[170  95 172 170 173  95 169 171]  suvep
[175  95 178 182 179  97 183 180]  Futim
[106 183  94 147 108 141  85  96]  safa
[127 136 127 117 125 132 121 122]  zinof
[ 95 169 174  93  94 141 126 132]  kuge
[102 144 103  98 101 140 106 100]  mosif
[151  97 154 160 155 100 160 157]  ruzo
[137 135 139 124 138 131 127 130]  Dife
[140 105 140 147 141 108 143 144]  kepa
asked: [140 105 140 147 141 108 143 144]	kepa
rev: [171 169  95]	suvep
rev: [108 141 147]	kepa
rev: [154  97]	ruzo
rev: [171 169]	suvep
rev: [182 178]	Futim

[169 118 134 126  78  92 122] : zinof
[134 126  78  91 120 105 124] : Futim
[ 78  90 132 127 120  91 132] : kuge
rev: [120  91  78]	Futim
rev: [92 78]	zinof
rev: [ 92  78 126 134]	zinof
rev: [122  92  78]	zinof

[112 136 128 181] : kepa
[136 112 140 129] : suvep
[173 154 145 127] : kuge
rev: [145 154 173]	kuge
asked: [136 112 140 129]	suvep

[138 155 113 128 126 139 123 137 112 128] -> maf
[128 120 131 134 127 127 126 133 125 134] -> Felik
[135 143 121 125 127 136 127 131 121 125] -> Dife
[143 175 126 133 134 127 131 125 127 137] -> Futim
rev: [127 134 133 126 175 143]	Futim
rev: [125 133 126 127 127 134 131]	Felik
rev: [125 131 127 134 133 126 175 143]	Futim

[ 91 164 164 146  85 128  91]  ruzo
[145  89 157 106 118 108 177]  maf
[117 152 119 175 108 176  80]  suvep
[180 109 110 116 120 172 121]  Futim
[169 110 109 116 120 139 123]  mosif
[123 172 145 110 173 120  84]  kepa
[179 150 156  88 152 113 142]  Dife
[173 129 157 132 167 153 173]  roz
[179 150 156  88 152 113 140]  Felik
[ 99 132  98 139 115 104 151]  kuge
rev: [139  98 132  99]	kuge
rev: [120 116 110 109]	Futim
rev: [152 117]	suvep

[ 95  91 157  97 102  89 163 160  93  90  93 165 102 103 164 117 156  99
 170 169  98 100  85 139 134 109 126 159 169  99 162 100  90  86 168  92
 143] : safa
[171 153 101  87 158 147 149 142 142 157  88  96  88 100  85  85 172 136
  91 168 133  85 116 160 174 159  90 165  88 143 168  97  99 140  99 114
 134] : Felik
[ 90  94 162  83 136  91 136 138 109 118  99 158 122 150 143 119 168 163
 165 157  84 118  89 133 154 151 114 149 149 121 147 165 146 136 169 155
  88] : roz
[ 90  94 162  83 136  91 136 138 109 118  99 158 122 150 143 119 168 163
 165 157  84 118  89 133 154 151  99 119 111 141 136 112 139  95 161  89
 165] : suvep
[ 83 101 150  88 147  94 144 138 104 112  87 166 122 160 153 126 163 156
 169 144  87 119 100 113 153 158 122 146 166 134 138  95 100  91 173  86
 173] : ruzo
[ 95  91  86  97 102  89 163 160  93  90  93 165 102 103 164 117 156  99
 170  84  98 100  85 139 134 109 163 159 169  99 162 100  90  86 168  92
 143] : mosif
[172 152  99 149 119 139 157 158 112 102 167 106 107  85 161 118  87  98
  90 104 168 100 124 121 119 118 139 111 141  99 119 136 112 160  87 152
  91] : kuge
[156 122 161 137  96 104 101  89 112 103 158 100  96  94  98 100 149  96
 102 170 136  99 137 166 129 100  95 169 101 100 167 131 123 159  99 138
  93] : Dife
[118  96 108 150  90 168 173 168 147 131 137 165 143  86 171 153 101  87
 158 146 149 142 142 157  88  96 161 112 164  89 136 152 148 149 155 155
  89] : kepa
rev: [112 136 119  99 141 111 139]	kuge
rev: [ 96  88 157 142 142 149 146 158  87 101 153 171]	kepa
rev: [161 122 156]	Dife

[155 104 116  95  94]  kuge
[141 124 131 130 175]  kepa
[138  84 137 144  95]  roz
[ 78 127 144 103 139]  maf
[145 112 140 177 106]  ruzo
[123 180 123 125 147]  Felik
[127 143 141 187 122]  suvep
[156 129 130 131  73]  Dife
[121 119 150 139  74]  mosif
[156 175 120 152 130]  Futim
[ 80 136 159 132 122]  safa
rev: [139 103]	maf
rev: [144 127]	maf
asked: [156 129 130 131  73]	Dife
rev: [ 74 139 150]	mosif

[167 112 124 118 149 145 170 113 111 135 123 145 138 112 134 169  98 146
 111] : maf
[141 173 119 107 130 126 142 138 114 130 167 100 131 109 132 169  98 152
 103] : suvep
[112 122 118 114 148 141 173 119 107 130 126 142 138 114 130 166 100 149
 110] : zinof
rev: [100 166 130 114 138 142 126 130 107 119 173 141]	zinof
rev: [118 124 112]	maf
rev: [ 98 169 134 112 138 145 123 135]	maf
asked: [112 122 118 114 148 141 173 119 107 130 126 142 138 114 130 166 100 149
 110]	zinof

[127 128 131 127 130 126 127 129 126 134 129 124 131 128 125 126 126 129
 132 124 128 131 129 128 124 128 125 130 130 129 129 125 131 130 131 132
 126 129 128] = kepa
[129 129 123 126 125 124 132 128 125 128 127 127 126 124 129 128 129 132
 127 125 130 122 126 132 127 126 128 131 128 134 127 126 125 128 127 124
 126 133 127] = suvep
[111 136 154 132 129 155 104 126 130 117 121 129 116  82 114 125  94 106
 131 100 120 121 117 114 104 117 157 132 139 112 135 103  97 138 131 133
 125 140 102] = kuge
[128 133 129 127 133 129 129 131 131 131 131 119 126 137 129 129 125 129
 127 124 127 132 127 129 126 129 130 126 126 127 120 125 127 130 133 130
 123 123 134] = zinof
[131 124 131 131 133 127 135 116 137 135 129 125 127 134 129 127 122 115
 123 127 122 123 119 134 130 114 128 117 128 137 143 131 115 148 127 127
 139 142 128] = safa
[137 118 102 127 124 156 131 154 115 131 137 174 106 129 143 154 124 113
  93  90 105 130 119  99 142 125 144 108 118 134 147  92 145 121 103 107
 144  98 104] = maf
[136 114 135 140 137 124 149  99 153 136 124 117 135 138 135 120 110 106
 123 124 110 123 126 126 133  98 129 102 125 139 176 144 115 159 119 132
 166 146 116] = ruzo
[120 131 140 131 128 140 116 121 134 126 120 127 129 110 120 122 111 120
 134 122 117 125 125 114 115 127 150 131 131 120 127 115 112 133 133 132
 131 137 115] = mosif
[140 125  96 127 114 151 137 156 121 129 138 169 108 128 138 153 124 113
 102 100 104 126 120 101 145 128 143 112 119 137 141  97 142 130 107 113
 147 100 111] = Felik
[157 124 132 126 151 110 159 124 152 141 121 130 155 147  88 114 122 119
 139 151 155 126 173 112  91 127 130 112 117 127 159  96 126 122 101 116
 142 148 139] = Futim
[120 136 122 127 164 108 166 118 156 136 119 128 158 150  82  99 124 120
 146 157 153 113 185 109  77 118 131 106 109 127 167  98 135 125  88 117
 154 154 138] = Dife
rev: [139 148]	Futim
rev: [122 134 120]	mosif
rev: [104  98 144 107 103]	maf
rev: [125 114  82 116 129 121 117 130 126 104]	kuge
rev: [122 127 123 115 122]	safa

[163 134 123 150 150 137 130 144 127 136 119 105 131] : Futim
[157 131 125 155 161 126 132 148 137 130 109 110 137] : Felik
[134 148 141 169 105 115 142 138 159 115  89 134 160] : safa
[157 125 124 149 135 153 128 112 113 134 118 108 137] : maf
[134 141 118 169 181 115 142 138 159 115  89 134 160] : zinof
asked: [134 148 141 169 105 115 142 138 159 115  89 134 160]	safa
rev: [131 157]	Felik
rev: [150 150 123 134 163]	Futim
rev: [169 141 148]	safa
rev: [148 132]	Felik
rev: [115 181 169 118]	zinof

[138 155 118 101 103 131 121 120 138 150 137 129 119 111 130 162 124 111
 119 119 147 116 135 134 157 138 115 110 137 124 162 142 118 115 112 108
 126 141 129 143  92 149 152 116 164 145 139 109 148 125 144  97  96] : Felik
[119 123 109 147 145 135 128 120 110 127 100 105 155 122 131 128 119 128
 125 150 143 136 132 154 124 126 131 126 147 129 118 120 153 133 100 134
 124 129 117 160 146 143 140 168 106 124 116 148 136 106 148 134 145] : kuge
[170 166 122 108 102 148 115  95 138 153 136 133 122 110 161 158 129 168
 122 105 142 133 139 116 142 174  97 152 129  98 157 146 132 104 132 151
 125 140 122 137 147 103  96 142 148 171 144 108 160 111 140 117 100] : suvep
[145 156 135 102 106 132 127 130 149 150 154 146 111 123 133 158 134 120
 128 114 154 132 136 143 156 142 121 120 129 128 164 148 114 121 135 114
 134 142 138 129  96 142 144 103 171 148 147 108 144 141 136 106  99] : maf
rev: [148 164 128 129 120 121 142 156 143]	maf
rev: [157 134 135 116 147 119 119 111 124]	Felik
rev: [120 121 131 103 101]	Felik
rev: [108 147 148 171 103 144 142  96]	maf
asked: [145 156 135 102 106 132 127 130 149 150 154 146 111 123 133 158 134 120
 128 114 154 132 136 143 156 142 121 120 129 128 164 148 114 121 135 114
 134 142 138 129  96 142 144 103 171 148 147 108 144 141 136 106  99]	maf

